Below is a small trained network, with its code and all its weights. Each question gives an input and a class and asks what happens when units are switched off, that is, made to give their printed mean instead of their output.

import numpy as np


def w(rows, s, z=0):
    codes = np.array(rows[::2]) - 128.0
    scale = np.full(codes.shape[1], s)
    scale[-1] = z or s
    return codes * scale


def f(y):
    return np.maximum(y, 0)


def log_softmax(a):
    a = a - a.max(-1, keepdims=True)
    return a - np.log(np.exp(a).sum(-1, keepdims=True))


def net(x, mask):
    res = np.array(x, float).reshape(1, 5) / 4 @ E
    y = f(res @ A[0][:, :-1].T + A[0][:, -1])
    res = res + np.where(mask, y, B[0][:, -1]) @ B[0][:, :-1]
    return log_softmax(res[-1] @ U[:, :-1].T + U[:, -1])


A, B = {}, {}
E = w([
[128,127,130],'x0',
[2,180,149],'x1',
[127,128,133],'x2',
[128,143,205],'x3',
[49,39,181],'x4',
],0.0096)
A[0] = w([
[176,122,115,140],'n1',
[124,140,140,254],'n2',
[107,137,191,96],'n3',
[52,201,108,93],'n4',
[81,189,114,96],'n5',
[117,128,99,149],'n6',
[168,112,154,96],'n7',
[104,74,51,150],'n8',
[161,166,58,149],'n9',
[85,132,164,189],'n10',
[131,203,114,127],'n11',
[188,195,140,70],'n12',
[148,167,126,95],'n13',
[60,128,104,67],'n14',
[139,179,106,54],'n15',
[129,117,95,109],'n16',
[83,123,124,126],'n17',
[175,87,133,129],'n18',
[101,164,140,105],'n19',
[85,161,167,150],'n20',
[173,168,250,202],'n21',
[101,192,122,99],'n22',
[106,94,142,145],'n23',
[106,56,136,104],'n24',
],0.016,0.006)
B[0] = w([
[83,79,139,209],'n1',
[108,153,77,216],'n2',
[175,121,132,185],'n3',
[207,70,146,248],'n4',
[171,46,126,209],'n5',
[176,205,2,162],'n6',
[195,24,133,168],'n7',
[106,201,106,213],'n8',
[72,145,142,255],'n9',
[116,128,110,229],'n10',
[52,167,156,212],'n11',
[111,138,210,223],'n12',
[53,57,206,173],'n13',
[168,138,177,196],'n14',
[118,127,199,174],'n15',
[136,150,134,154],'n16',
[189,116,128,189],'n17',
[152,96,130,204],'n18',
[137,71,127,177],'n19',
[182,137,88,222],'n20',
[111,246,20,241],'n21',
[114,46,136,192],'n22',
[45,142,125,186],'n23',
[73,225,207,199],'n24',
],0.0067,0.0085)
U = w([
[137,165,101,253],'0',
[64,153,222,42],'1',
[249,93,139,65],'2',
[154,208,32,88],'3',
[132,161,97,139],'4',
],0.012,0.0052)

Each question gives the input, the list of numbers given to net, and the class t.
The units are the neurons (one row each of A and B). Each row of codes is followed by its name. A weight is (code - 128) times the scale printed after its matrix; where a second scale follows, it is the last column's (A, B and U).
mask holds one flag per neuron, in row order. A switched-off neuron (its flag False) gives its mean, the last column of its row in B, instead of its output. The means were averaged over made-up inputs and are rounded, as every weight is.
A unit's drop is (log p(t) with every unit on - log p(t) with that unit switched off) / (log p(t) with every unit on - log p(t) with every unit switched off).
The circuit of an input: a set's keep is (log p(t) with only the set's units on - log p(t) with every unit switched off) / (log p(t) with every unit on - log p(t) with every unit switched off). Starting from the 12 units with the biggest drops (on a tie, the unit counted first), units are removed one at a time, each time the one whose removal leaves the highest keep (on an exact tie, the one counted first), for as long as the keep stays at least 0.8.
circuit, biggest first: the units of the circuit, biggest drop first
top k neurons: the k neurons with the biggest drops, biggest first
drop of u: that unit's drop, to one decimal
input [-2,5,8,7,7], class 0: top 2 neurons	[n21; n20]
input [3,4,-2,-3,-2], class 2: circuit, biggest first	[n21; n4; n24]
input [1,8,2,7,6], class 2: circuit, biggest first	[n4; n20; n3]
input [7,2,-6,5,6], class 4: top neuron	[n21]
input [-1,7,3,2,-6], class 2: circuit, biggest first	[n4; n5]
input [-6,6,8,0,6], class 0: circuit, biggest first	[n20; n12]
input [-2,1,3,6,-7], class 1: circuit, biggest first	[n12; n13]
input [6,6,1,8,-3], class 3: top 2 neurons	[n21; n20]
input [-8,-6,-1,-7,8], class 1: top 2 neurons	[n24; n21]
input [-2,-6,5,7,0], class 3: top 3 neurons	[n21; n4; n5]
input [-7,1,-8,8,3], class 0: top 2 neurons	[n6; n8]
input [-6,6,6,7,2], class 3: circuit, biggest first	[n21; n20]
input [8,-2,8,5,7], class 0: top 2 neurons	[n21; n12]
input [4,3,-6,7,-4], class 3: circuit, biggest first	[n21]
input [-3,-4,4,6,-3], class 3: top 2 neurons	[n21; n4]
input [7,-6,1,-7,6], class 3: top 3 neurons	[n8; n12; n13]
input [7,-6,0,-5,-5], class 4: top 2 neurons	[n9; n4]
input [-8,4,4,6,6], class 4: top 2 neurons	[n21; n20]
input [4,6,-1,5,-2], class 2: top 2 neurons	[n4; n5]
input [7,-5,-6,-8,4], class 3: circuit, biggest first	[n8]
input [-6,1,-3,4,5], class 4: drop of n24	-0.1
input [-2,5,-6,-8,-8], class 1: drop of n13	0.1
input [-4,8,6,-6,4], class 2: drop of n4	0.3
input [-3,-2,-3,7,1], class 3: drop of n19	0.0
